Below is a small trained network, with its code and all its weights. Each question gives an input and a class and asks what happens when units are switched off, that is, made to give their printed mean instead of their output.

import numpy as np


def w(rows, s, z=0):
    codes = np.array(rows[::2]) - 128.0
    scale = np.full(codes.shape[1], s)
    scale[-1] = z or s
    return codes * scale


def f(y):
    return y / 2 * (1 + np.tanh(0.7978845608 * (y + 0.044715 * y**3)))


def log_softmax(a):
    a = a - a.max(-1, keepdims=True)
    return a - np.log(np.exp(a).sum(-1, keepdims=True))


def net(x, mask):
    res = np.array(x, float).reshape(1, 3) / 4 @ E
    y = f(res @ A[0][:, :-1].T + A[0][:, -1])
    res = res + np.where(mask, y, B[0][:, -1]) @ B[0][:, :-1]
    return log_softmax(res[-1] @ U[:, :-1].T + U[:, -1])


A, B = {}, {}
E = w([
[214,104,249,108],'x0',
[93,226,171,107],'x1',
[151,136,89,10],'x2',
],0.015)
A[0] = w([
[117,252,175,92,161],'N1',
[142,116,144,206,25],'N2',
[77,166,147,172,128],'N3',
[105,68,115,137,131],'N4',
[139,120,219,121,227],'N5',
[27,174,181,189,134],'N6',
[65,168,127,183,154],'N7',
[148,146,55,141,68],'N8',
[198,93,142,66,73],'N9',
[155,217,145,110,26],'N10',
[37,137,163,146,89],'N11',
[177,68,130,100,39],'N12',
[162,134,237,128,164],'N13',
[126,165,85,14,226],'N14',
[143,28,63,188,21],'N15',
[127,69,103,150,162],'N16',
[69,191,91,83,31],'N17',
[141,137,141,197,213],'N18',
[143,184,123,191,122],'N19',
[141,117,150,225,35],'N20',
[122,121,167,245,180],'N21',
[135,143,95,24,64],'N22',
[72,174,153,200,145],'N23',
[182,87,171,63,126],'N24',
[119,165,123,186,109],'N25',
[181,130,241,127,2],'N26',
[111,148,87,52,126],'N27',
],0.014,0.0096)
B[0] = w([
[129,158,79,198,230],'N1',
[65,44,169,131,162],'N2',
[175,139,151,112,182],'N3',
[52,96,81,178,165],'N4',
[134,55,159,100,223],'N5',
[191,148,195,57,217],'N6',
[197,164,164,74,207],'N7',
[58,27,153,154,164],'N8',
[179,141,221,46,179],'N9',
[38,32,163,107,156],'N10',
[109,142,120,147,167],'N11',
[144,71,186,72,160],'N12',
[38,80,95,176,228],'N13',
[74,77,146,128,250],'N14',
[110,192,74,197,203],'N15',
[102,75,108,167,184],'N16',
[108,188,145,146,190],'N17',
[112,195,138,153,202],'N18',
[132,147,135,107,167],'N19',
[78,38,114,111,180],'N20',
[40,150,52,223,238],'N21',
[62,149,70,196,191],'N22',
[210,154,169,78,207],'N23',
[162,151,199,81,197],'N24',
[144,155,158,77,167],'N25',
[59,206,24,247,201],'N26',
[63,118,83,179,196],'N27',
],0.011,0.018)
U = w([
[123,205,70,168,249],'0',
[110,61,112,135,189],'1',
[205,98,206,8,19],'2',
],0.016,0.0022)

Each question gives the input, the list of numbers given to net, and the class t.
The units are the neurons (one row each of A and B). Each row of codes is followed by its name. A weight is (code - 128) times the scale printed after its matrix; where a second scale follows, it is the last column's (A, B and U).
mask holds one flag per neuron, in row order. A switched-off neuron (its flag False) gives its mean, the last column of its row in B, instead of its output. The means were averaged over made-up inputs and are rounded, as every weight is.
A unit's drop is (log p(t) with every unit on - log p(t) with that unit switched off) / (log p(t) with every unit on - log p(t) with every unit switched off).
most important unit: the unit with the biggest drop
k most important neurons: the k neurons with the biggest drops, biggest first
drop of u: that unit's drop, to one decimal
input [-8,5,-8], class 2: most important unit => N6
input [5,6,5], class 1: 3 most important neurons => N10, N5, N14
input [-1,-5,0], class 0: 2 most important neurons => N5, N15
input [5,7,7], class 1: 3 most important neurons => N10, N14, N5
input [-1,-6,-2], class 0: 3 most important neurons => N15, N5, N14
input [-4,-8,-7], class 0: 2 most important neurons => N15, N21
input [-6,-4,1], class 1: 4 most important neurons => N8, N26, N21, N1
input [0,-5,-2], class 0: 2 most important neurons => N15, N14
input [-3,1,0], class 2: 2 most important neurons => N21, N26
input [6,-1,8], class 2: 2 most important neurons => N9, N24
input [3,7,2], class 1: 2 most important neurons => N10, N5
input [-5,-2,3], class 1: 2 most important neurons => N26, N8
input [0,6,-5], class 2: 2 most important neurons => N6, N23
input [-3,-2,6], class 1: most important unit => N14
input [-4,-1,4], class 1: 2 most important neurons => N26, N14
input [-2,6,-5], class 2: drop of N6 => 0.2
input [-5,5,-2], class 2: drop of N6 => 0.1
input [-7,8,-5], class 2: drop of N6 => 0.2
